Below is a small trained network, with its code and all its weights. Each question gives an input and a target symbol and asks what happens when units are switched off, that is, made to give their printed mean instead of their output.

import numpy as np


def w(rows, s, z=0):
    codes = np.array(rows[::2]) - 128.0
    scale = np.full(codes.shape[1], s)
    scale[-1] = z or s
    return codes * scale


def norm(h):
    return h / np.sqrt((h * h).mean(-1, keepdims=True) + 1e-5)


def f(y):
    return y / 2 * (1 + np.tanh(0.7978845608 * (y + 0.044715 * y**3)))


def softmax(a):
    e = np.exp(a - a.max(-1, keepdims=True))
    return e / e.sum(-1, keepdims=True)


def log_softmax(a):
    a = a - a.max(-1, keepdims=True)
    return a - np.log(np.exp(a).sum(-1, keepdims=True))


def net(x, mask):
    ids = ['αβδεζθλμξπστψω'.index(c) for c in x.split()]
    T = len(ids)
    res = E[ids] + P[:T]
    r = norm(res)
    for j in range(2):
        rows = slice(2 * j, 2 * j + 2)
        q, k, v = (r @ M[0][rows].T for M in (Q, K, V))
        z = softmax(np.where(np.tri(T) > 0, q @ k.T / 2**0.5, -1e9)) @ v
        o = O[0][rows]
        res = res + np.where(mask[j], z, o[:, -1]) @ o[:, :-1]
    y = f(norm(res) @ A[0][:, :-1].T + A[0][:, -1])
    res = res + np.where(mask[2:18], y, B[0][:, -1]) @ B[0][:, :-1]
    return log_softmax(norm(res)[-1] @ U[:, :-1].T + U[:, -1])


Q, K, V, O, A, B = {}, {}, {}, {}, {}, {}
E = w([
[129,146,66,129,110,30,114,79,67],'α',
[54,80,78,68,164,146,96,126,66],'β',
[225,95,156,123,86,57,116,104,91],'δ',
[87,163,205,91,134,145,76,84,77],'ε',
[161,144,86,134,147,211,180,96,102],'ζ',
[85,104,223,94,181,76,5,58,137],'θ',
[97,39,101,158,92,84,186,102,177],'λ',
[125,121,170,151,135,126,43,105,142],'μ',
[61,116,51,158,131,170,142,187,172],'ξ',
[126,102,112,42,185,146,80,83,125],'π',
[156,146,124,108,208,96,44,129,86],'σ',
[116,86,170,73,119,45,181,202,116],'τ',
[99,79,153,196,169,133,96,117,114],'ψ',
[96,100,130,168,202,76,93,132,92],'ω',
],0.019)
P = w([
[126,39,184,97,163,150,9,129,129],'0',
[58,151,175,84,195,162,114,29,139],'1',
[74,149,167,103,189,144,120,50,144],'2',
[138,74,180,121,134,156,45,163,107],'3',
[87,161,167,102,169,156,142,59,136],'4',
[106,143,133,137,191,117,144,77,147],'5',
[147,97,171,142,117,155,66,181,99],'6',
[102,168,161,109,147,153,166,72,129],'7',
[143,137,109,161,186,94,173,96,149],'8',
[152,118,166,173,93,149,77,196,91],'9',
[121,179,154,119,126,152,186,90,132],'10',
[164,142,87,179,158,91,205,117,148],'11',
[162,134,156,189,55,152,108,216,92],'12',
],0.012)
Q[0] = w([
[117,187,98,143,168,153,177,4,149],'head 1',
[128,208,73,115,98,122,210,58,201],'head 1',
[140,81,156,140,96,164,68,194,44],'head 2',
[113,165,130,57,93,101,112,175,97],'head 2',
],0.015)
K[0] = w([
[110,109,178,138,252,147,64,84,122],'head 1',
[83,63,154,75,184,144,52,91,129],'head 1',
[178,162,58,145,20,126,206,155,140],'head 2',
[154,142,98,49,129,103,130,136,143],'head 2',
],0.014)
V[0] = w([
[171,91,82,122,82,64,122,2,16],'head 1',
[52,128,18,149,119,180,65,81,115],'head 1',
[48,82,83,70,93,57,64,150,197],'head 2',
[71,165,157,107,147,145,61,157,69],'head 2',
],0.006)
O[0] = w([
[183,123,83,194,2,76,168,71,37,221],'head 1',
[107,176,48,255,70,143,72,59,127,139],'head 1',
[149,225,67,77,51,47,176,195,154,191],'head 2',
[228,154,108,193,200,9,192,118,191,254],'head 2',
],0.0063,0.004)
A[0] = w([
[90,247,146,151,188,151,144,105,125,58],'neuron 1',
[111,128,62,188,125,103,94,84,208,112],'neuron 2',
[170,100,42,137,95,151,57,149,198,98],'neuron 3',
[144,64,173,88,83,228,81,125,87,96],'neuron 4',
[209,7,113,124,79,98,162,198,164,9],'neuron 5',
[254,114,93,147,30,163,112,108,135,129],'neuron 6',
[99,138,127,134,162,204,79,242,254,119],'neuron 7',
[166,59,154,96,129,76,54,130,113,107],'neuron 8',
[115,137,147,113,52,156,43,236,178,100],'neuron 9',
[62,81,82,165,119,181,130,172,151,189],'neuron 10',
[84,144,97,148,167,181,188,93,209,123],'neuron 11',
[92,97,245,76,202,169,164,251,144,86],'neuron 12',
[133,72,112,160,136,93,28,234,131,102],'neuron 13',
[168,3,245,93,56,116,80,230,137,112],'neuron 14',
[151,52,88,65,120,140,167,75,197,102],'neuron 15',
[15,136,141,145,104,109,186,53,137,122],'neuron 16',
],0.01,0.011)
B[0] = w([
[151,103,146,149,91,160,167,135,92,162],'neuron 1',
[195,113,138,105,141,124,178,125,147,222],'neuron 2',
[130,172,182,147,147,132,208,118,68,135],'neuron 3',
[149,134,105,179,140,98,157,162,199,168],'neuron 4',
[108,217,70,142,203,145,116,140,183,146],'neuron 5',
[96,76,147,148,122,107,103,144,87,188],'neuron 6',
[140,151,222,177,102,101,149,93,123,175],'neuron 7',
[120,151,116,185,125,122,160,171,113,219],'neuron 8',
[10,125,134,107,193,100,111,113,124,163],'neuron 9',
[142,177,131,131,167,93,58,134,139,195],'neuron 10',
[166,107,58,117,103,97,93,172,102,169],'neuron 11',
[173,106,188,91,186,37,131,170,138,207],'neuron 12',
[106,120,134,88,74,147,151,113,183,199],'neuron 13',
[160,127,49,73,133,188,149,105,93,253],'neuron 14',
[76,85,144,153,140,113,98,100,149,139],'neuron 15',
[95,139,124,128,97,161,151,197,163,196],'neuron 16',
],0.013,0.006)
U = w([
[92,233,62,101,63,47,190,51,119,21],'α',
[2,188,37,120,154,146,100,161,110,203],'β',
[96,55,162,165,50,55,56,138,33,159],'δ',
[90,162,164,127,90,217,193,95,112,253],'ε',
[174,71,39,117,111,240,174,152,41,119],'ζ',
[50,194,211,161,128,59,67,109,181,160],'θ',
[77,36,115,155,47,110,159,176,233,141],'λ',
[243,87,189,123,70,201,115,81,203,129],'μ',
[184,241,112,163,69,108,76,255,154,61],'ξ',
[136,73,98,58,114,136,61,5,152,144],'π',
[173,247,118,138,211,153,76,75,17,43],'σ',
[139,75,186,47,167,130,131,209,94,200],'τ',
[127,83,141,221,182,214,10,195,145,163],'ψ',
[41,98,111,231,225,133,248,148,75,25],'ω',
],0.0077,0.0047)

Each question gives the input, a string of symbols that net reads in full, and the target symbol t.
The units are the heads (2 rows each of Q, K, V and O) and the neurons (one row each of A and B). Each row of codes is followed by its name. A weight is (code - 128) times the scale printed after its matrix; where a second scale follows, it is the last column's (O, A, B and U).
mask holds one flag per unit, heads first, then neurons. A switched-off unit (its flag False) gives its mean, the last column of its rows in O or B, instead of its output. The means were averaged over made-up inputs and are rounded, as every weight is.
A unit's drop is (log p(t) with every unit on - log p(t) with that unit switched off) / (log p(t) with every unit on - log p(t) with every unit switched off).
The circuit of an input: a set's keep is (log p(t) with only the set's units on - log p(t) with every unit switched off) / (log p(t) with every unit on - log p(t) with every unit switched off). Starting from the 12 units with the biggest drops (on a tie, the unit counted first), units are removed one at a time, each time the one whose removal leaves the highest keep (on an exact tie, the one counted first), for as long as the keep stays at least 0.8.
units of the circuit, in order: the units of the circuit, biggest drop first
unit that matters most: the unit with the biggest drop
top k neurons: the k neurons with the biggest drops, biggest first
heads that matter: for each layer, one digit per head in row order, 1 if its drop is at least 0.15 and else 0, layers parted by /
drop of u: that unit's drop, to one decimal
input ψ λ π ξ τ δ, target δ: top neuron -> neuron 6
input τ τ α π, target δ: units of the circuit, in order -> head 1; neuron 6
input ω β ψ δ α σ ξ θ ζ β, target ψ: units of the circuit, in order -> head 2; neuron 4
input α σ β σ σ σ β, target δ: units of the circuit, in order -> head 1; neuron 14
input ω ξ π δ ω σ ε, target ζ: units of the circuit, in order -> neuron 14; head 1
input ζ α θ ω, target δ: heads that matter -> 10
input ω ω λ σ β ε, target ε: units of the circuit, in order -> neuron 1; neuron 12
input τ μ α β α θ σ λ λ μ, target β: top 2 neurons -> neuron 9; neuron 14
input θ μ δ β, target ζ: heads that matter -> 10
input σ ω ω δ δ σ ε, target ζ: units of the circuit, in order -> head 1; neuron 14
input ψ ξ μ ξ ε ζ ε ξ θ σ θ β ψ, target θ: heads that matter -> 10
input δ σ π α δ ψ σ ω β δ ω α π, target δ: heads that matter -> 10
input ω τ σ α σ σ ε ζ τ ε π, target π: units of the circuit, in order -> neuron 15; neuron 8
input δ δ ω β π σ θ λ μ, target μ: unit that matters most -> neuron 2
input σ σ ε ω α β θ τ θ τ ψ β ψ, target τ: heads that matter -> 10
input μ θ σ σ ζ ε ω μ ψ α β δ ω, target ζ: units of the circuit, in order -> neuron 14; head 2
input ψ σ π σ α α ε, target δ: units of the circuit, in order -> head 1; neuron 6
input λ α δ α σ λ σ ω α δ μ, target μ: top 2 neurons -> neuron 2; neuron 8
input π ω σ σ, target ξ: units of the circuit, in order -> neuron 8; neuron 13
input τ ζ β δ, target ζ: units of the circuit, in order -> neuron 14
input σ β τ μ σ π θ, target τ: top 2 neurons -> neuron 14; neuron 12
input ε θ τ ε τ ξ δ σ τ ζ λ μ ε, target β: heads that matter -> 01
input τ θ θ ω, target τ: heads that matter -> 10
input μ ξ ω θ σ ψ ω ψ ζ ω, target ψ: heads that matter -> 01
input θ ω λ σ τ ψ β α π σ α τ θ, target τ: top 2 neurons -> neuron 12; neuron 14
input θ π ω θ, target π: top 4 neurons -> neuron 14; neuron 13; neuron 16; neuron 10
input β β ζ α ξ α α τ δ σ β, target β: unit that matters most -> neuron 16
input τ σ σ ω δ π θ, target ζ: top 2 neurons -> neuron 14; neuron 8
input θ σ μ λ π ψ, target ψ: drop of head 2 -> 0.4
input ζ ξ μ τ δ, target δ: drop of neuron 16 -> 0.0
